Here is a tiny trained network, its code and every weight. The questions are about switching its units off for an input and a target symbol, where a switched-off unit gives its printed mean instead of its output.

import numpy as np


def w(rows, s, z=0):
    codes = np.array(rows[::2]) - 128.0
    scale = np.full(codes.shape[1], s)
    scale[-1] = z or s
    return codes * scale


def norm(h):
    return h / np.sqrt((h * h).mean(-1, keepdims=True) + 1e-5)


def f(y):
    return np.maximum(y, 0)


def softmax(a):
    e = np.exp(a - a.max(-1, keepdims=True))
    return e / e.sum(-1, keepdims=True)


def log_softmax(a):
    a = a - a.max(-1, keepdims=True)
    return a - np.log(np.exp(a).sum(-1, keepdims=True))


def net(x, mask):
    ids = ['αδζηθλξσφψω'.index(c) for c in x.split()]
    T = len(ids)
    res = E[ids] + P[:T]
    r = norm(res)
    for j in range(2):
        rows = slice(2 * j, 2 * j + 2)
        q, k, v = (r @ M[0][rows].T for M in (Q, K, V))
        z = softmax(np.where(np.tri(T) > 0, q @ k.T / 2**0.5, -1e9)) @ v
        o = O[0][rows]
        res = res + np.where(mask[j], z, o[:, -1]) @ o[:, :-1]
    y = f(norm(res) @ A[0][:, :-1].T + A[0][:, -1])
    res = res + np.where(mask[2:18], y, B[0][:, -1]) @ B[0][:, :-1]
    return log_softmax(norm(res)[-1] @ U[:, :-1].T + U[:, -1])


Q, K, V, O, A, B = {}, {}, {}, {}, {}, {}
E = w([
[161,135,162,85],'α',
[131,105,182,84],'δ',
[75,116,171,108],'ζ',
[105,79,201,82],'η',
[167,228,188,97],'θ',
[109,69,221,67],'λ',
[105,70,255,236],'ξ',
[217,73,219,51],'σ',
[85,207,180,133],'φ',
[90,67,212,75],'ψ',
[8,152,222,112],'ω',
],0.0096)
P = w([
[84,106,2,114],'0',
[60,164,166,111],'1',
[81,149,185,101],'2',
[95,143,207,105],'3',
[112,142,227,110],'4',
[120,137,237,109],'5',
[138,141,249,110],'6',
],0.0093)
Q[0] = w([
[172,157,77,253],'head 1',
[103,185,13,112],'head 1',
[146,142,183,55],'head 2',
[133,102,163,99],'head 2',
],0.015)
K[0] = w([
[116,209,114,85],'head 1',
[96,140,9,7],'head 1',
[110,90,63,100],'head 2',
[127,151,13,72],'head 2',
],0.014)
V[0] = w([
[147,164,171,208],'head 1',
[139,204,148,78],'head 1',
[109,98,249,152],'head 2',
[169,195,138,165],'head 2',
],0.019)
O[0] = w([
[73,149,169,50,146],'head 1',
[178,90,220,207,129],'head 1',
[222,153,140,8,48],'head 2',
[58,217,90,98,2],'head 2',
],0.013,0.014)
A[0] = w([
[113,108,197,146,108],'neuron 1',
[86,85,167,132,159],'neuron 2',
[138,75,109,102,181],'neuron 3',
[125,132,141,71,129],'neuron 4',
[247,139,126,200,111],'neuron 5',
[201,79,97,189,141],'neuron 6',
[132,138,159,75,104],'neuron 7',
[192,161,166,112,254],'neuron 8',
[77,74,158,176,142],'neuron 9',
[110,109,31,203,134],'neuron 10',
[75,109,108,253,151],'neuron 11',
[128,136,123,228,82],'neuron 12',
[146,172,146,43,132],'neuron 13',
[95,126,130,183,71],'neuron 14',
[73,145,139,75,168],'neuron 15',
[187,164,64,57,181],'neuron 16',
],0.017,0.0046)
B[0] = w([
[66,154,106,87,212],'neuron 1',
[109,203,86,69,214],'neuron 2',
[111,160,152,142,162],'neuron 3',
[171,10,64,170,148],'neuron 4',
[133,89,52,202,185],'neuron 5',
[115,146,112,195,201],'neuron 6',
[83,70,140,160,148],'neuron 7',
[121,80,92,170,164],'neuron 8',
[251,191,148,99,248],'neuron 9',
[219,34,32,155,169],'neuron 10',
[215,56,136,202,251],'neuron 11',
[124,32,165,89,197],'neuron 12',
[148,86,161,167,153],'neuron 13',
[161,122,129,152,171],'neuron 14',
[106,149,61,191,157],'neuron 15',
[215,250,156,137,148],'neuron 16',
],0.011,0.016)
U = w([
[181,87,54,209,254],'α',
[166,140,234,188,118],'δ',
[186,224,207,178,35],'ζ',
[125,164,170,113,86],'η',
[40,169,61,212,96],'θ',
[101,69,148,104,23],'λ',
[233,193,1,80,101],'ξ',
[78,182,90,121,165],'σ',
[98,253,86,199,138],'φ',
[106,89,142,106,34],'ψ',
[21,19,45,130,49],'ω',
],0.0094,0.0057)

Each question gives the input, a string of symbols that net reads in full, and the target symbol t.
The units are the heads (2 rows each of Q, K, V and O) and the neurons (one row each of A and B). Each row of codes is followed by its name. A weight is (code - 128) times the scale printed after its matrix; where a second scale follows, it is the last column's (O, A, B and U).
mask holds one flag per unit, heads first, then neurons. A switched-off unit (its flag False) gives its mean, the last column of its rows in O or B, instead of its output. The means were averaged over made-up inputs and are rounded, as every weight is.
A unit's drop is (log p(t) with every unit on - log p(t) with that unit switched off) / (log p(t) with every unit on - log p(t) with every unit switched off).
The circuit of an input: a set's keep is (log p(t) with only the set's units on - log p(t) with every unit switched off) / (log p(t) with every unit on - log p(t) with every unit switched off). Starting from the 12 units with the biggest drops (on a tie, the unit counted first), units are removed one at a time, each time the one whose removal leaves the highest keep (on an exact tie, the one counted first), for as long as the keep stays at least 0.8.
units of the circuit, in order: the units of the circuit, biggest drop first
unit that matters most: the unit with the biggest drop
top k neurons: the k neurons with the biggest drops, biggest first
which heads matter: for each layer, one digit per head in row order, 1 if its drop is at least 0.15 and else 0, layers parted by /
drop of u: that unit's drop, to one decimal
input ξ φ ψ, target ξ: top 2 neurons => (neuron 16; neuron 11)
input ζ ω η ξ, target ζ: which heads matter => 10
input ω η φ ξ λ, target ω: units of the circuit, in order => (head 1; neuron 11; neuron 15)
input ω φ σ σ δ ζ ξ, target ω: which heads matter => 11
input θ δ ψ ξ α θ, target θ: unit that matters most => head 1
input ω δ δ θ ω, target δ: units of the circuit, in order => (head 1; neuron 11; neuron 10; head 2)
input ξ η ψ σ, target ξ: units of the circuit, in order => (head 2; head 1)
input ξ ω θ δ, target ξ: top 2 neurons => (neuron 16; neuron 11)
input δ ω ω ξ ξ φ δ, target δ: units of the circuit, in order => (head 1; neuron 10; neuron 5)
input ζ ξ λ, target ζ: which heads matter => 11
input δ δ δ η ξ ω φ, target δ: units of the circuit, in order => (head 1; neuron 10)
input ζ ψ η η ω ξ ω, target ζ: top 3 neurons => (neuron 9; neuron 12; neuron 2)
input ζ φ α ζ ξ δ, target ζ: which heads matter => 11
input θ α ξ δ λ, target θ: units of the circuit, in order => (head 2)
input φ ψ η δ ξ, target φ: top 2 neurons => (neuron 15; neuron 12)
input ξ ζ ω ω α δ λ, target ξ: drop of head 1 => 0.7
input θ φ ξ ψ, target θ: drop of head 2 => 0.5
input δ δ σ λ λ η ξ, target δ: drop of neuron 5 => 0.1
input ξ ψ η, target ξ: drop of head 1 => 0.7
input ξ λ ψ φ λ, target ξ: top neuron => (neuron 16)
